Below is a small trained network, with its code and all its weights. Each question gives an input and a target symbol and asks what happens when units are switched off, that is, made to give their printed mean instead of their output.

import numpy as np


def w(rows, s, z=0):
    codes = np.array(rows[::2]) - 128.0
    scale = np.full(codes.shape[1], s)
    scale[-1] = z or s
    return codes * scale


def f(y):
    return np.maximum(y, 0)


def softmax(a):
    e = np.exp(a - a.max(-1, keepdims=True))
    return e / e.sum(-1, keepdims=True)


def log_softmax(a):
    a = a - a.max(-1, keepdims=True)
    return a - np.log(np.exp(a).sum(-1, keepdims=True))


def net(x, mask):
    ids = ['ΔΨεηπστφ'.index(c) for c in x.split()]
    T = len(ids)
    res = E[ids] + P[:T]
    u = 0
    for l in range(2):
        r = res
        for j in range(2):
            rows = slice(2 * j, 2 * j + 2)
            q, k, v = (r @ M[l][rows].T for M in (Q, K, V))
            z = softmax(np.where(np.tri(T) > 0, q @ k.T / 2**0.5, -1e9)) @ v
            o = O[l][rows]
            res = res + np.where(mask[u + j], z, o[:, -1]) @ o[:, :-1]
        u += 2
        y = f(res @ A[l][:, :-1].T + A[l][:, -1])
        res = res + np.where(mask[u : u + 8], y, B[l][:, -1]) @ B[l][:, :-1]
        u += 8
    return log_softmax(res[-1] @ U[:, :-1].T + U[:, -1])


Q, K, V, O, A, B = {}, {}, {}, {}, {}, {}
E = w([
[165,239,155,111,66,158,99,5,182,66,107],'Δ',
[110,126,139,76,109,161,135,136,74,126,128],'Ψ',
[86,142,55,215,126,202,110,67,164,200,49],'ε',
[142,149,59,65,132,120,91,18,204,133,82],'η',
[81,99,190,125,117,67,124,120,161,156,45],'π',
[62,227,118,121,83,77,103,114,53,100,163],'σ',
[149,120,67,161,61,59,116,113,77,71,147],'τ',
[107,165,114,106,121,149,130,166,181,131,32],'φ',
],0.018)
P = w([
[115,178,143,129,194,123,240,125,78,182,94],'0',
[136,193,125,134,119,102,170,130,191,162,131],'1',
[115,167,141,118,122,116,141,103,136,200,91],'2',
[129,156,137,127,149,124,144,130,129,139,90],'3',
[112,153,121,127,103,127,107,122,161,161,102],'4',
[115,141,134,136,134,133,127,138,139,104,103],'5',
[68,136,126,121,92,126,92,112,133,160,93],'6',
[85,109,147,138,173,170,127,144,111,87,84],'7',
[66,99,125,168,121,156,78,143,160,105,142],'8',
[88,137,114,129,118,157,92,134,113,46,101],'9',
[68,118,115,151,121,163,98,158,121,34,127],'10',
[71,136,99,130,100,170,98,152,105,3,131],'11',
[149,180,54,85,93,126,102,139,96,75,122],'12',
],0.011)
Q[0] = w([
[163,155,138,147,227,112,217,92,68,89,73],'L0H0',
[203,113,178,225,171,108,180,164,179,204,228],'L0H0',
[165,157,141,115,193,141,102,97,47,113,82],'L0H1',
[185,175,176,124,254,122,106,167,164,159,231],'L0H1',
],0.011)
K[0] = w([
[105,121,97,80,8,126,139,121,131,207,126],'L0H0',
[215,197,135,123,168,86,240,133,137,223,178],'L0H0',
[129,81,108,121,51,144,83,154,123,178,129],'L0H1',
[224,165,125,132,129,100,220,137,114,239,156],'L0H1',
],0.012)
V[0] = w([
[110,161,82,52,152,220,70,119,121,203,139],'L0H0',
[165,173,111,46,160,125,88,227,182,64,137],'L0H0',
[159,55,122,161,160,116,199,146,154,126,91],'L0H1',
[213,145,2,215,102,182,238,170,70,94,87],'L0H1',
],0.0094)
O[0] = w([
[102,127,111,183,109,129,186,156,124,81,209,145],'L0H0',
[72,107,121,159,167,189,162,93,92,179,107,84],'L0H0',
[100,196,98,68,1,87,145,111,67,155,79,3],'L0H1',
[128,95,133,159,105,118,58,103,177,190,172,124],'L0H1',
],0.009,0.0058)
A[0] = w([
[124,131,43,85,105,173,151,164,136,157,157,123],'L0N0',
[106,218,108,123,104,109,53,108,96,130,170,120],'L0N1',
[53,28,177,80,129,55,176,155,167,111,92,74],'L0N2',
[121,88,130,70,168,180,144,255,177,182,154,154],'L0N3',
[201,128,99,148,183,89,88,116,77,136,135,153],'L0N4',
[88,89,148,53,81,117,189,88,136,171,137,10],'L0N5',
[102,122,198,88,104,184,150,143,77,168,203,255],'L0N6',
[59,146,153,6,126,171,119,149,121,160,229,200],'L0N7',
],0.0072,0.0021)
B[0] = w([
[161,148,90,242,117,109,120,180,166,63,178,169],'L0N0',
[79,68,227,153,177,139,166,164,108,126,90,255],'L0N1',
[149,72,127,195,157,124,33,63,129,168,114,201],'L0N2',
[159,149,166,100,151,26,131,193,155,30,2,195],'L0N3',
[163,169,133,137,117,78,150,101,201,72,100,209],'L0N4',
[113,131,136,63,145,139,194,158,56,87,80,147],'L0N5',
[222,171,63,180,174,147,136,115,84,71,110,176],'L0N6',
[242,66,122,188,250,183,73,118,116,160,121,187],'L0N7',
],0.0074,0.0038)
Q[1] = w([
[130,93,14,158,83,110,44,165,115,76,26],'L1H0',
[81,167,159,1,62,243,119,157,50,183,253],'L1H0',
[107,146,185,10,128,209,119,202,151,198,230],'L1H1',
[113,227,110,223,125,81,14,158,147,83,24],'L1H1',
],0.0087)
K[1] = w([
[84,195,186,156,179,133,120,92,145,124,160],'L1H0',
[201,83,90,135,113,45,254,112,145,224,136],'L1H0',
[217,145,120,169,99,46,185,90,117,176,123],'L1H1',
[100,63,81,107,75,163,29,105,94,33,120],'L1H1',
],0.011)
V[1] = w([
[130,188,217,149,111,143,130,52,89,115,155],'L1H0',
[57,186,127,135,184,81,114,191,123,157,126],'L1H0',
[7,163,128,106,152,96,98,124,184,129,124],'L1H1',
[119,103,46,77,150,58,156,70,134,124,165],'L1H1',
],0.013)
O[1] = w([
[88,91,175,114,176,96,168,215,197,194,165,251],'L1H0',
[238,207,90,157,149,135,68,142,176,106,108,165],'L1H0',
[108,178,131,120,142,97,119,193,68,181,238,166],'L1H1',
[60,102,163,117,189,73,35,65,1,65,133,80],'L1H1',
],0.0072,0.013)
A[1] = w([
[85,133,35,135,88,187,125,70,95,217,131,112],'L1N0',
[38,96,110,67,76,90,172,81,171,146,168,31],'L1N1',
[122,125,65,179,2,82,106,133,64,131,81,91],'L1N2',
[109,246,144,91,95,164,84,68,150,75,126,51],'L1N3',
[115,181,254,165,213,196,129,89,149,152,128,158],'L1N4',
[80,218,135,169,168,28,168,127,180,75,82,183],'L1N5',
[115,135,80,166,205,175,142,117,106,157,82,163],'L1N6',
[116,88,133,122,106,135,47,140,197,105,124,247],'L1N7',
],0.0084,0.0015)
B[1] = w([
[143,144,210,143,129,71,114,131,88,18,170,136],'L1N0',
[117,251,213,177,81,124,104,45,102,142,103,169],'L1N1',
[75,183,247,103,93,93,72,121,161,255,150,150],'L1N2',
[34,100,184,190,138,77,204,175,165,202,141,158],'L1N3',
[139,74,23,97,115,75,123,55,47,124,60,217],'L1N4',
[98,72,113,91,131,231,108,140,69,27,170,250],'L1N5',
[165,186,73,98,104,70,121,133,139,145,158,171],'L1N6',
[188,130,175,105,141,113,173,72,92,250,104,194],'L1N7',
],0.007,0.016)
U = w([
[91,107,129,77,228,58,254,54,206,145,151,67],'Δ',
[170,79,124,141,77,192,189,17,132,117,81,165],'Ψ',
[216,51,233,129,74,148,106,116,154,112,198,156],'ε',
[104,93,87,206,170,85,104,109,85,95,106,5],'η',
[103,151,125,30,92,159,108,173,139,133,48,93],'π',
[216,67,77,105,167,119,111,129,138,145,126,239],'σ',
[155,76,132,90,117,95,63,94,113,196,58,80],'τ',
[122,179,57,197,113,113,152,128,123,205,90,95],'φ',
],0.0046,0.0014)

Each question gives the input, a string of symbols that net reads in full, and the target symbol t.
The units are the heads (2 rows each of Q, K, V and O) and the neurons (one row each of A and B). Each row of codes is followed by its name. A weight is (code - 128) times the scale printed after its matrix; where a second scale follows, it is the last column's (O, A, B and U).
mask holds one flag per unit, layer by layer, with each layer's heads first. A switched-off unit (its flag False) gives its mean, the last column of its rows in O or B, instead of its output. The means were averaged over made-up inputs and are rounded, as every weight is.
A unit's drop is (log p(t) with every unit on - log p(t) with that unit switched off) / (log p(t) with every unit on - log p(t) with every unit switched off).
The circuit of an input: a set's keep is (log p(t) with only the set's units on - log p(t) with every unit switched off) / (log p(t) with every unit on - log p(t) with every unit switched off). Starting from the 12 units with the biggest drops (on a tie, the unit counted first), units are removed one at a time, each time the one whose removal leaves the highest keep (on an exact tie, the one counted first), for as long as the keep stays at least 0.8.
units of the circuit, in order: the units of the circuit, biggest drop first
unit that matters most: the unit with the biggest drop
k most important neurons: the k neurons with the biggest drops, biggest first
top k neurons in layer l: the k neurons of layer l with the biggest drops, biggest first
which heads matter: for each layer, one digit per head in row order, 1 if its drop is at least 0.15 and else 0, layers parted by /
input σ π τ τ τ σ Δ τ π, target τ: unit that matters most	L0H0
input π π Ψ, target Ψ: units of the circuit, in order	L1H1; L0N6; L0H1
input τ φ ε ε ε, target ε: top 3 neurons in layer 1	L1N0; L1N4; L1N2
input τ ε σ ε Ψ Δ π φ τ τ η π, target τ: units of the circuit, in order	L0N2; L0H0
input τ τ η π φ φ τ τ φ, target τ: units of the circuit, in order	L1N2; L1H1; L1H0; L0H1
input η π π σ, target π: units of the circuit, in order	L0H1; L1N5
input φ φ φ Ψ τ π Ψ π, target Ψ: 2 most important neurons	L0N7; L0N2
input φ Ψ σ σ σ ε τ, target ε: which heads matter	10 / 00
input σ π π φ φ π Δ Ψ σ η φ, target η: 2 most important neurons	L0N3; L0N7
input Ψ Ψ φ ε φ, target φ: units of the circuit, in order	L1H0; L1N3; L1H1
input π σ Ψ ε τ, target ε: top 2 neurons in layer 1	L1N4; L1N5
input τ τ φ τ η τ τ τ Δ τ η τ η, target τ: units of the circuit, in order	L0H0; L1H1
input π σ τ τ Ψ Ψ, target σ: which heads matter	00 / 10
input π η η η ε ε, target ε: which heads matter	11 / 10
input σ φ ε τ τ Δ Δ, target Δ: units of the circuit, in order	L1H0
input Ψ η τ ε σ Δ ε Δ Δ φ φ, target Δ: which heads matter	10 / 10
input Ψ φ Ψ ε σ Δ τ σ Ψ ε σ φ, target σ: which heads matter	01 / 10
input φ φ φ Ψ φ Ψ Ψ, target Ψ: units of the circuit, in order	L1H1; L1H0; L0N6
input φ η η π Δ π ε τ Ψ τ σ τ σ, target τ: units of the circuit, in order	L0H0; L0H1; L1N4; L0N1
input η τ φ τ τ π τ, target π: unit that matters most	L0H1
input η Ψ τ τ, target τ: units of the circuit, in order	L0H1; L0H0; L1H1
input π τ τ φ π τ η τ Ψ π, target Ψ: 2 most important neurons	L0N7; L0N6
input ε ε η τ φ Ψ φ π τ τ φ Δ ε, target Δ: which heads matter	01 / 10
input τ Δ φ τ Ψ Δ Δ σ φ, target σ: top 2 neurons in layer 0	L0N1; L0N3
input Ψ ε π, target π: top 3 neurons in layer 0	L0N5; L0N7; L0N6
